In the rows, zero is written as 128.
Each row is followed by its class. Each block has new classes.
[133 108 123 125 112 161 100 124 119 107  83 109 133 140 159 128 141 125] -> <49>
[147 150 105 131 143 121 120 136 114 126 189 124 120 123 112 132 152 120] -> <48>
[145 146  66 126 102 160 112 132  98 132 136 126 116 150 159 135 171 135] -> <36>
[122 110 139 131 137 142 136 126 152 129  90 113 130 154 154 116 100 126] -> <40>
[117  78 132 123 131 117 122 124 138  98  91 122 143  98 109 129 113 122] -> <39>
[137 154  72 132 111 151 124 128 122 156 139 127 111 168 163 128 143 137] -> <36>
[147 144  90 127 150 118 121 137 101 143 190 137 118 119 114 133 172 123] -> <48>
[126 128  63 117  73 164 131 124 135 136  40 112 118 189 201 137 139 158] -> <40>
[146 166  10 115 100 159 130 127  99 157 119 120 102 176 175 141 188 148] -> <36>
[135 117 131 132 133 143 113 141 126 117 117 123 132 136 143 124 125 119] -> <49>
[133  98 145 135 120 165  96 125 117 103  76 109 137 132 157 131 132 122] -> <40>
[123 103 192 132 143 112 126 127 143  99 129 121 147  98  95 126 107 114] -> <39>
[153 166  69 134 124 149 112 138  95 145 185 136 107 148 147 126 160 131] -> <51>
[138 178  92 130 118 134 122 134 104 150 188 144 110 141 133 128 141 137] -> <48>
[102 102 171 127 127 116 148 119 181 122  68 118 142 128 131 125  83 134] -> <42>
[144 162  72 113 133 122 129 137 101 149 180 143 115 137 124 132 173 135] -> <48>
[130 146  77 115 131 115 143 125 132 154 156 136 120 133 124 135 166 138] -> <41>
[137 133 107 128 143 132 130 130 129 145 146 125 125 129 140 120 135 125] -> <49>
[128 125 153 133 123 138 113 132 123 107 125 129 129 120 122 122 120 119] -> <49>
[130 105 145 123 131 148 105 128 125  98  94 111 137 122 134 124 135 119] -> <40>
[133 109 144 129 125 142 105 128 121 104 105 116 134 124 138 125 124 117] -> <40>
[100  90 168 122 114 125 138 117 163 111  42 111 147 124 136 130  91 132] -> <42>
[152 136 108 133 138 138 100 138  94 116 185 134 125 136 121 124 163 110] -> <36>
[ 95  90 169 120 106 114 142 114 159 112  38 113 146 111 123 137 105 140] -> <42>
[157 137  97 129 125 159  92 138  90 116 149 130 120 137 147 127 161 115] -> <36>
[150 139  71 120 139 123 128 132 105 143 165 135 116 132 127 135 181 128] -> <41>
[ 86 100 169 117 102 124 152 113 176 125  31 111 144 143 146 130  82 142] -> <42>
[131 118 130 125 123 150 121 133 135 122  97 119 133 140 184 127 118 127] -> <40>
[163 176  35 133 137 147 123 145  93 163 203 138 105 166 147 122 165 131] -> <51>
[133 119 113 122 121 147 115 124 117 117 102 113 128 133 145 131 136 130] -> <49>
[143 111 145 125 130 140  89 132  92  88 136 121 133  96 122 135 153 111] -> <49>
[112  86 188 138 148 116 137 127 166 109  92 116 149 118 120 115  83 115] -> <42>
[132 125  99 123 116 147 127 124 127 131  98 118 124 153 154 136 144 136] -> <49>
[137 138 130 134 135 114 127 130 108 123 172 142 126 109 103 133 149 125] -> <41>
[ 85 109 122 113  79 141 167 107 189 145   4 109 132 178 175 138  62 162] -> <42>
[153 160 100 135 134 139  97 145  73 123 210 136 110 117 121 126 169 125] -> <51>

Each row is followed by its class.
[135 111 139  93 126 133 137 135 141 150 147 107 108 137 125 126 129 192] -> zz
[140 121 107  93 111 120 140 172 146 121 129 129 113 112  93 120 127 185] -> qr
[113 111 144  86 102 150 121 115 160 139 155 117 124 126 134 158 122 197] -> zz
[110 102 150  87 130 109 130 147 137 130 141 114 105 104 115 142 107 213] -> Rq
[116 127  62  73  94  91 139 123 158 148 141 125 119  97  65  82 143 150] -> Rq
[119 111 132 119 137 104 147 145 158 123 148 120 109 127 130 116 138 167] -> qr
[138  90 122  77 109 139 153 105 144 135 165 112 100 133 173 160 172 173] -> qr
[110 115 151 130 160 116 123 138 180 131 133 112 118 126 138 115 111 172] -> qr
[120 110 154 118 153 133 138 141 185 134 134 120 111 138 132 127 103 163] -> zz
[116 133 101 134 102 127 146 117 187 138 103 135 100 132 132 107 130 138] -> Rq
[112 113 147 120 143 144 149 128 152 139 124 122 120 144 157 128 121 183] -> zz
[131  95 132  69  41 178 156  75 153 142 157 104  89 133 173 156 184 202] -> Rq
[129  94 150 107  82 158 164 112 182 144 159  89  94 144 180 131 163 175] -> Rq
[106 105 147  96 134 133 143 126 152 138 146  96 129 139 109 118 119 179] -> zz
[159 116 143 116  88 167 131  77 115 134 130 114 153 144 136 142 133 160] -> Dr
[139 106 170 118 149 105 133 143 150 123 154 115 110 125 162 127 150 131] -> qr
[136 105 145  81  60 126 129 106 132 141 143 130 136 114 137 138 165 169] -> Dr
[135 121 173  77 144 150 140 114 138 127 158 129 108 118 160 151 110 178] -> qr
[123 114 117  78 102 133 133 120 170 143 133 120 116 139 106 130 130 206] -> zz
[128  98 171 131 132 132 130 137 162 127 146 119  98 110 171 139 126 191] -> zz
